Below is a small trained network, with its code and all its weights. Each question gives an input and a class and asks what happens when units are switched off, that is, made to give their printed mean instead of their output.

import numpy as np


def w(rows, s, z=0):
    codes = np.array(rows[::2]) - 128.0
    scale = np.full(codes.shape[1], s)
    scale[-1] = z or s
    return codes * scale


def f(y):
    return np.maximum(y, 0)


def log_softmax(a):
    a = a - a.max(-1, keepdims=True)
    return a - np.log(np.exp(a).sum(-1, keepdims=True))


def net(x, mask):
    res = np.array(x, float).reshape(1, 5) / 4 @ E
    y = f(res @ A[0][:, :-1].T + A[0][:, -1])
    res = res + np.where(mask, y, B[0][:, -1]) @ B[0][:, :-1]
    return log_softmax(res[-1] @ U[:, :-1].T + U[:, -1])


A, B = {}, {}
E = w([
[84,51,10,190,169,155,131,57,139],'x0',
[213,141,96,87,130,187,149,54,16],'x1',
[154,104,162,222,23,194,2,85,150],'x2',
[21,234,50,110,191,150,21,133,135],'x3',
[214,113,183,80,211,44,52,147,61],'x4',
],0.0093)
A[0] = w([
[160,112,154,163,86,90,76,142,118,139],'N1',
[241,206,213,75,130,153,72,157,109,161],'N2',
[114,71,162,166,143,95,151,125,174,121],'N3',
[63,185,43,144,106,212,125,89,164,104],'N4',
[121,212,90,108,103,223,129,98,100,139],'N5',
[88,126,125,168,207,85,186,143,102,178],'N6',
[45,81,170,49,177,47,209,254,177,144],'N7',
[120,167,167,44,223,77,135,124,103,240],'N8',
[42,169,31,103,182,108,123,141,159,94],'N9',
[159,77,132,146,94,167,163,35,159,179],'N10',
[187,62,210,202,71,234,121,82,74,92],'N11',
[228,132,94,59,172,108,121,87,69,123],'N12',
[165,188,221,84,130,58,192,159,110,200],'N13',
[72,160,53,156,93,255,132,111,133,56],'N14',
[121,98,73,80,197,86,130,129,60,146],'N15',
[118,118,179,145,160,136,87,179,158,103],'N16',
[184,63,158,151,31,151,188,108,137,68],'N17',
[71,132,173,154,83,136,20,95,170,143],'N18',
[143,127,77,151,123,202,102,64,108,222],'N19',
[181,157,156,168,92,146,139,125,77,3],'N20',
[133,135,128,89,159,189,92,151,121,26],'N21',
[77,95,39,133,237,179,134,144,44,114],'N22',
[202,110,36,147,234,144,183,30,87,102],'N23',
[166,159,171,35,114,83,125,144,48,77],'N24',
[195,102,182,165,32,115,176,157,168,217],'N25',
[23,168,95,173,170,133,172,122,176,210],'N26',
],0.0097,0.0038)
B[0] = w([
[158,147,142,137,169,96,85,167,127,170],'N1',
[166,96,205,170,189,166,104,159,50,204],'N2',
[125,136,131,145,117,88,127,136,190,172],'N3',
[53,160,139,173,29,205,170,68,141,248],'N4',
[106,92,160,181,74,170,169,90,79,208],'N5',
[136,157,86,75,175,129,91,107,162,197],'N6',
[116,226,153,24,165,112,160,124,199,244],'N7',
[106,121,115,113,235,188,124,158,92,222],'N8',
[45,52,74,171,163,225,148,160,214,246],'N9',
[137,65,86,160,108,70,164,105,157,206],'N10',
[178,14,147,211,178,113,108,153,181,225],'N11',
[157,98,82,100,155,119,128,88,54,205],'N12',
[126,167,218,44,162,159,193,113,116,212],'N13',
[51,112,112,207,22,171,169,92,126,239],'N14',
[79,151,88,48,166,88,74,120,107,207],'N15',
[173,167,112,82,120,131,83,159,134,161],'N16',
[166,60,129,152,117,68,209,132,169,214],'N17',
[169,200,142,198,73,126,26,158,123,220],'N18',
[92,125,113,126,76,91,84,71,127,217],'N19',
[162,91,134,162,191,91,159,122,107,158],'N20',
[159,154,111,140,107,170,141,118,143,146],'N21',
[130,118,32,84,113,125,93,99,128,239],'N22',
[152,140,33,64,88,69,95,51,62,242],'N23',
[120,141,160,113,168,197,193,123,45,190],'N24',
[193,126,230,85,94,2,175,63,169,226],'N25',
[66,176,58,133,102,232,138,178,202,251],'N26',
],0.0078,0.015)
U = w([
[138,119,174,103,202,177,156,157,26,148],'0',
[78,140,69,107,196,170,130,181,191,117],'1',
[66,120,100,167,6,201,162,103,138,162],'2',
[116,115,107,109,95,129,143,173,80,5],'3',
[166,35,140,161,121,79,161,118,147,143],'4',
[129,115,33,90,131,111,108,75,60,185],'5',
[157,165,154,165,115,117,12,175,133,204],'6',
[136,185,169,72,113,80,203,119,173,62],'7',
],0.011,0.0027)

Each question gives the input, the list of numbers given to net, and the class t.
The units are the neurons (one row each of A and B). Each row of codes is followed by its name. A weight is (code - 128) times the scale printed after its matrix; where a second scale follows, it is the last column's (A, B and U).
mask holds one flag per neuron, in row order. A switched-off neuron (its flag False) gives its mean, the last column of its row in B, instead of its output. The means were averaged over made-up inputs and are rounded, as every weight is.
A unit's drop is (log p(t) with every unit on - log p(t) with that unit switched off) / (log p(t) with every unit on - log p(t) with every unit switched off).
The circuit of an input: a set's keep is (log p(t) with only the set's units on - log p(t) with every unit switched off) / (log p(t) with every unit on - log p(t) with every unit switched off). Starting from the 12 units with the biggest drops (on a tie, the unit counted first), units are removed one at a time, each time the one whose removal leaves the highest keep (on an exact tie, the one counted first), for as long as the keep stays at least 0.8.
circuit, biggest first: the units of the circuit, biggest drop first
most important unit: the unit with the biggest drop
k most important neurons: the k neurons with the biggest drops, biggest first
drop when u is switched off: that unit's drop, to one decimal
input [4,-7,4,7,6], class 6: most important unit : N18
input [1,1,-2,-4,2], class 0: circuit, biggest first : N22, N19, N14
input [-2,2,6,0,1], class 4: circuit, biggest first : N11, N26
input [-6,6,8,6,-1], class 6: 2 most important neurons : N2, N18
input [6,6,8,-1,0], class 4: 2 most important neurons : N11, N26
input [6,7,-1,-1,-3], class 5: 3 most important neurons : N23, N22, N9
input [-6,-1,3,-8,3], class 4: 2 most important neurons : N11, N25
input [-6,-8,5,-5,-8], class 7: 2 most important neurons : N25, N9
input [1,-3,-8,-4,-3], class 7: 3 most important neurons : N7, N13, N11
input [6,-5,-1,8,1], class 2: 2 most important neurons : N4, N14
input [-2,-4,2,-5,3], class 7: drop when N25 is switched off : 0.2
input [-8,-6,8,-1,-4], class 6: drop when N18 is switched off : 0.4
input [-8,-2,2,-1,2], class 0: drop when N2 is switched off : 0.2
input [-2,-5,-3,-1,-6], class 7: most important unit : N7
